(in the rows, 128 means zero)
Facts:
K_101 belol:101 pide:K_610
K_112 belol:839
K_114 belol:944 pide:K_829, K_35
K_121 belol:944 pide:K_913
K_132 belol:101 pide:K_206, K_260
K_136 belol:944 pide:K_657
K_145 belol:944 pide:K_166
K_156 belol:101 pide:K_860, K_547
K_157 belol:944 pide:K_395
K_159 belol:839
K_166 belol:500 pide:K_936
K_17 belol:101
K_172 belol:500
K_180 belol:500 pide:K_575
K_197 belol:944 pide:K_663, K_726
K_198 belol:944 pide:K_89
K_206 belol:839 pide:K_321
K_213 belol:839 pide:K_685
K_234 belol:944
K_238 belol:839 pide:K_50, K_17, K_797
K_239 belol:839
K_243 belol:101 pide:K_425, K_610, K_936
K_252 belol:513 pide:K_864, K_752
K_258 belol:944
K_260 belol:944 pide:K_425, K_172, K_393, K_266
K_266 belol:839 pide:K_321, K_758, K_936, K_198, K_631
K_277 belol:513 pide:K_527
K_280 belol:101 pide:K_829
K_282 belol:101 pide:K_66
K_283 belol:944 pide:K_936
K_286 belol:500 pide:K_101
K_297 belol:101
K_300 belol:944
K_308 belol:944 pide:K_197
K_315 belol:500 pide:K_166, K_213
K_321 belol:944
K_329 belol:101 pide:K_283
K_332 belol:944 pide:K_797
K_335 belol:944
K_340 belol:944 pide:K_663
K_346 belol:500 pide:K_688
K_35 belol:500 pide:K_758
K_354 belol:513 pide:K_239, K_670, K_197, K_121, K_664
K_363 belol:500 pide:K_266
K_365 belol:500 pide:K_829
K_370 belol:839 pide:K_841
K_380 belol:944 pide:K_95, K_172, K_921
K_381 belol:944 pide:K_101
K_392 belol:500 pide:K_266
K_393 belol:500
K_395 belol:839 pide:K_755, K_829
K_397 belol:513 pide:K_157
K_413 belol:944 pide:K_872, K_835, K_807, K_839
K_422 belol:500 pide:K_260
K_424 belol:944 pide:K_198
K_425 belol:839
K_429 belol:944 pide:K_86, K_622
K_43 belol:101 pide:K_795
K_434 belol:944 pide:K_425, K_297
K_442 belol:839 pide:K_51
K_446 belol:944 pide:K_112
K_454 belol:944 pide:K_335, K_797
K_462 belol:500 pide:K_502, K_752
K_466 belol:513 pide:K_755
K_471 belol:944 pide:K_243
K_487 belol:513 pide:K_206
K_489 belol:839 pide:K_442
K_50 belol:944
K_502 belol:839 pide:K_984
K_51 belol:944 pide:K_297
K_527 belol:101 pide:K_610
K_538 belol:944 pide:K_35
K_547 belol:513
K_566 belol:101 pide:K_239
K_568 belol:944 pide:K_297, K_631
K_57 belol:513 pide:K_755, K_340
K_573 belol:944 pide:K_258
K_575 belol:944 pide:K_829, K_395
K_579 belol:101
K_580 belol:839
K_584 belol:944 pide:K_424
K_610 belol:839
K_621 belol:839 pide:K_197
K_622 belol:839 pide:K_393
K_631 belol:944
K_657 belol:944 pide:K_580, K_363, K_429
K_66 belol:944
K_663 belol:944
K_664 belol:944 pide:K_321, K_984, K_266
K_667 belol:944 pide:K_159
K_669 belol:500 pide:K_984
K_670 belol:500 pide:K_579
K_678 belol:944
K_685 belol:944
K_688 belol:513
K_698 belol:101 pide:K_260, K_715
K_70 belol:839 pide:K_35
K_715 belol:500 pide:K_392
K_724 belol:944 pide:K_197, K_365
K_726 belol:944
K_730 belol:839
K_735 belol:101 pide:K_101
K_742 belol:513 pide:K_17
K_752 belol:101
K_755 belol:944
K_758 belol:500 pide:K_89, K_913
K_759 belol:500 pide:K_772, K_70
K_768 belol:101 pide:K_172
K_770 belol:101 pide:K_982
K_772 belol:839
K_776 belol:944 pide:K_610
K_781 belol:944 pide:K_213
K_786 belol:944 pide:K_172
K_795 belol:944 pide:K_157
K_797 belol:101 pide:K_172
K_801 belol:839 pide:K_300, K_973
K_802 belol:944 pide:K_872, K_913, K_807
K_807 belol:839 pide:K_286, K_579
K_822 belol:944 pide:K_724
K_826 belol:944 pide:K_101, K_393, K_363
K_829 belol:513 pide:K_425
K_835 belol:944 pide:K_89, K_631
K_839 belol:839
K_84 belol:839 pide:K_913
K_841 belol:944
K_86 belol:839 pide:K_395
K_860 belol:513
K_861 belol:944
K_863 belol:839 pide:K_397, K_66
K_864 belol:500 pide:K_466
K_872 belol:944 pide:K_395, K_579
K_89 belol:944
K_890 belol:101 pide:K_392
K_899 belol:500 pide:K_667, K_983
K_90 belol:500 pide:K_365
K_913 belol:944 pide:K_321
K_916 belol:500 pide:K_365
K_921 belol:513 pide:K_280
K_922 belol:500 pide:K_308
K_923 belol:839 pide:K_772, K_913
K_930 belol:839 pide:K_801, K_822
K_936 belol:500
K_95 belol:513
K_973 belol:500
K_982 belol:101 pide:K_579
K_983 belol:500 pide:K_180, K_489, K_243
K_984 belol:944 pide:K_755, K_321, K_266

Known rows:
[122 150 154 127  99 114 131 125 156 127 158 129  97 134 103 148 112 129
 123 145 116 122 119 144 126 118 113] : K_446
[150 106  93 169 167  93 230 110 146 150 166 170 136  98 113  77 189 147
 114 159 252 185 119 163  84 163 139] : K_797
[109 157 179 121  85 108 132 112 157 118 162 122 102 137 121 142 125 126
 119 140 122 123 119 147 119 110 129] : K_424
[ 87  80  89 102  83 142 165  91 120 127  81  82 144 148 147 118 171 168
  97 115 118 119  81 113 121 167 149] : K_363
[122  97 140 138 122 103 118 132 126 125 113 153 150 129 133 104 139 132
 156  92 230 177 153 150 131 128 129] : K_329
[117 156 167 122  96 111 135 128 151 128 157 127  99 130 104 150 111 126
 129 145 123 118 114 150 133 115 118] : K_51
[ 72 153 146 156  68 142 109 100 154 102 129  84  89 148 109 171 137 125
  87 137 114 170 110 113  96 156 121] : K_664
[111 170 145 119 193 153 143 148  97 135 104 129 149 110 166 113 142 112
 122 149 105 148 167 106 115 135 149] : K_622
[101 164  96 122 196 151  62 143 112 154  73 159 163 124 159 104 140 106
 126 159  93 129 158  77 107  94 156] : K_86
[ 97 153 157 122  96 108 140 118 160 128 151 121 105 125 113 153 110 122
 123 151 132 110 117 146 132 115 137] : K_434
[166  91  72 175 179 149  98 109  99  70 151 102 164 129 139  95 117 116
 118 105 146 112 120 139 172 135 154] : K_277
[156 104 119 118 122  94  80 122 119 119 130 191 159 167 125  26 175 184
 156 101 213 191 134 166 100  90 104] : K_982
[152  75  83  97 108 137 158 127 106 153  99 121 136 131 127 125 143 155
 126 112  92  92  93 117 138 148 121] : K_346
[131  73  69 111  99 150 141 121 108 145  83 109 130 137 123 139 145 154
 114 108  85 109  90 105 129 163 120] : K_669
[146 102 144 144 130 111 132 147 111 139 110 155 138 116 111 113 134 121
 162  94 221 179 143 155 141 139 115] : K_297
[124 154 174 122  93 121 133 128 138 126 152 124  95 126 102 155 116 122
 121 140 123 129 106 155 132 123 112] : K_631
[137 154 155 125 102 121 133 137 140 132 157 132  90 123  93 157 108 126
 125 145 116 127 111 151 135 124 104] : K_66

Rows:
No name comes twice in this set of rows, the named rows included.
[118  97 127 149 130 103 140 123 136 126 120 151 152 126 129  99 152 141
 146 108 238 179 149 146 120 137 135]	K_698
[168 104 122 122 126 102  88 135 110 125 123 189 154 150 113  44 170 170
 156  99 212 194 134 168 109 103 100]	K_579
[ 71  87 144 110 108  89 116 119 140  98 102 132 150  95 164 106 105 131
 152  88 243 163 164 188 153 125 178]	K_243
[177  96  79 188 177 154  98 115  98  78 152  98 174 162 128 103 125 123
 137  97 144 114 130 112 168 134 130]	K_354
[138  80  96  89 101 131 153 122 109 147  94 116 143 138 136 119 142 157
 127 106 101  86  91 123 145 140 132]	K_315
[161  94  42 197 186 168  67 118  89  90 118 102 159 137 109 121 122 105
 120 112 142 118 106 105 174 141 138]	K_466
[ 63 163  72 136 203 146  36 142 127 173  43 154 172 119 156 131 128  85
 135 165 104 100 163  42 112  77 179]	K_395
[105 144  83 129 111 111  56 115 172 148 137 160 105 144  95 129 120 135
 120 171 105 102 108 118 108  79 126]	K_157
[111 143 133  95 183 156 115 162  95 114 101 127 131  70 178 129  86 109
 124 132  86 147 193 146 139 142 154]	K_610
[173  95  47 182 187 153  76 110  95  84 141 116 165 144 123  87 134 117
 120 117 143 111 107 120 160 124 147]	K_397
[125 157 133 140 123 107 197 105 170 137 185 135  92 117 100 129 144 140
  95 187 139 128  96 154  98 133 129]	K_786

Now the same objects, written a new way:
Known rows:
[151 110  72 156 136 117 134 103 151 128 112 147 131 142 115 129 127 127
 159 125 147 146  93 155  86 122 138 141 135 111 147] : K_742
[105 119 187 115 134 147 151 132 152 134 106 127 124 115 144 148 126 122
  77 125 114 119 143 131 149 128 102 139 127 142 145] : K_724
[124 117 152 115 111 133 135 152 113 134 119 117 146 139 209 112 118 155
 133 118 146 119 117 122 102 136 118 144 127  86  91] : K_566
[127 129  98 120 123 131 155 148  87 127 132 105 141 130 180 109 119 152
 169 121 149 132 119 142  81 132 117 154 108 100  85] : K_698
[109 137 155 104 141 146 132 123 131 127 129 125 141 125 104 134 129 112
 111 128 112 122 153 120 155 125 117 124 120 176 127] : K_51
[124 124  98 186 123 128 122 113 161 137 121 147 130 143  93 148 124 132
 128 141 128 132  94 132 119 132 134 132 130 121 164] : K_916
[119 123 122 117 122 133 147 152  98 126 132 102 152 137 177 105 122 154
 151 119 146 128 127 129  92 135 121 141 121 102  83] : K_890
[108 119 145  99 111 148 160 152 110 143 123 130 126 142 153 113 111 152
 159 132 132 123 107 110 108 136 113 162 102  98  94] : K_43
[134 118 130  79 111 128 141 146  94 137 129 138 100 132 140  90 115 150
 177 130 131 123 128 118 119 125 125 161 111  92  94] : K_280
[135 142 158 105 137 131 122 129 117 109 131  86 125  96 109 125 129 123
  97 120 124 123 179 145 170 119 123 116 138 161 128] : K_198
[114 130 195 118 133 142 141 133 144 116 119  99 135 101 120 144 123 121
  62 123 121 117 154 144 160 134 122 116 131 146 132] : K_121
[113 134 127 115 146 143 190 123 125 121 120 123 137 108 104 144 120 124
 119 131 122 140 142 167 120 124 101 164 106 162 141] : K_380
[127 108  99 114 119 113 120 130 131 139 129 162 129 151 170 101 134 130
 151 124 129 129 109 104  99 136 142 113 128  90 118] : K_112
[112 124 170  98 138 143 149 112 146 123 115 132 138 122 102 124 129 104
  89 121 109 120 151 125 143 123 117 127 128 158 140] : K_258
[128 119 172  49 105 120 136 156 116 140 112 122 119 134 176  88 126 143
 146 119 147 104 123  95 132 140 144 106 141  95  87] : K_579
[124 113 177 112 129 134 120 116 142 127 112 135 103 114 143 124 130 116
  91 118 107 122 166 120 160 112 109 130 137 144 145] : K_300
[109 125 163 101 139 143 148 124 142 127 118 126 139 118 111 134 127 113
  89 122 111 124 148 128 145 126 110 132 125 160 138] : K_234

Rows:
No name comes twice in this set of rows, the named rows included.
[151 124  95 121 135 103 135  95 131 113 110 160 119 140  19  97 127 107
 148 129 123 131 103 141 117 130 181 107 124 131 171]	K_172
[144 134 103 156 134 116  71 105 151 119 136 135 148 157  31 111 136 102
 128 127 121 123 112 118 140 128 175  79 141 143 149]	K_936
[163 144  75 131 129 100  84 111 126 115 137 136 113 132  46 108 134 119
 154 132 132 137 126 139 144 124 172  98 132 132 158]	K_393
[138 133 117 170 123 108  98 121 160 133 114 120 134 129 151 142 136 137
 117 130 145 132 106 135 126 138 150  96 151 116 157]	K_670
[119 105  65 162 129 130 163 128 116 127 139 153 141 148 116 119 116 141
 136 133 126 146  91 146  66 137 133 163  92  78 131]	K_238
[152 132  80 166 132 116 117 115 143 124 121 110 150 132 120 138 130 136
 147 126 157 142 103 157 106 133 143 117 141 110 136]	K_487
[110 145 171  99 134 138 150 144 135 128 119 105 125 102 113 144 126 127
 101 131 124 120 154 131 172 133 115 123 127 164 129]	K_872
[144 136  74 163 134 121  95 113 147 137 132 134 143 152 125 140 135 132
 167 130 144 141  95 134 114 124 132 120 142 131 132]	K_277
[136 115 113 176 125 120 105 104 164 132 112 157 123 155  72 126 129 119
 105 131 120 127  98 122 120 129 153 114 134 116 168]	K_973
[140 151  69 173 133 118  85 104 151 144 145 142 150 153 116 145 136 129
 162 137 139 133 102 116 114 123 131 117 138 152 148]	K_983
[120 140 166 122 138 136 142 136 132 116 123  84 145  97 173 152 129 132
  95 119 137 127 160 156 144 131 115 119 136 151 131]	K_664
[138 146  84 176 130 124  95 119 145 128 140 121 136 143  60 141 133 125
 125 139 130 127 106 131 142 133 155 103 128 135 150]	K_286
[116 117 128 102 114 134 150 148 112 146 121 138 133 140 195 110 118 153
 163 125 141 123 114 109  98 133 108 160 116  97  92]	K_282

Now the same objects, written a new way:
Known rows:
[ 23  93 150 109 121 124 104 140 111 142  95 135 219 123 152] : K_797
[162 108 109 136 186 121 172 122 165 123 135 115 145 128 173] : K_724
[129  99 114  98 136 122 130 115 148  96 145 145  71 138 164] : K_573
[138 122 122 123  86 141 151 123 152 104 149  97  76 102 156] : K_568
[120 122 108 115  97 128 179 125 135 115 146  97  82 130 147] : K_51
[184 107 154 132 180 118 130 139 153 117  82 121 183 149  74] : K_922
[174 123 108 134 100 143 119 118 162 104 165 111 144 115 161] : K_664
[151 115 146 135  76 114 110 138 133 115 105 114 190 129  61] : K_715
[154 109 166 109 138 107 119 136 133  98  86 143 118 154  69] : K_346
[165 151 155 161 119 175 101 126 129 170  91 146  71 116 142] : K_923
[ 97 152 166  91 181 114 106 148  84 111 140 120 149 102 162] : K_43
[168 104 118 127 123 144 135 120 159 136 187 114 123 140 165] : K_121
[171 155 144 161 107 174  96 123 121 171  95 150  93 113 140] : K_84
[133 123  93 112  87 148 154 114 134  96 149 114 113 137 138] : K_283
[105 119 174  97 196 160 101 135 108 133 163 123 164 102 144] : K_770
[103 166 103 152  81 131 154 131  90 197  71 127 144 122 112] : K_425
[ 91  75 106 114  89 101 137 118 149 132 135 142 115 139 168] : K_335

Rows:
No name comes twice in this set of rows, the named rows included.
[113 120 162 116 192 178 107 133 120 124 137 125 203 118 153]	K_566
[147 152 148 159  92 161 125 133 115 177  81 141  84 134 144]	K_70
[ 69 136 161 128 153 127 135 152 105 134 120  96 201 101 155]	K_280
[147 121 132 144 106 120 159 137 154 112 149  85  67 103 178]	K_114
[183 138 146 111 120  88  97 140 123 104 102 125 176 163  82]	K_864
[ 28  95 149  96 138 129 110 142 103 139 115 147 207 138 147]	K_17
[102 152 135  84 138 136  91 137  86 121 143 125 249 161 150]	K_752
[ 93 136 153 120 125 165 100 140 108 101 135 111 201  97 142]	K_890
[144 159 111 156  90 149 102 123 111 170  86 146 151 118 123]	K_206
[139 145 138 152  92 160 113 128 103 207  96 146 104 161 143]	K_772
[121 109  95  85  93 144 150 113 126  97 145 134  91 178 143]	K_685
[171 132  97 117  92 126 114 115 146 113 174 107 153 130 171]	K_984
[108  94 126 141 100  95 136 123 164  99 109 126  93  83 175]	K_380

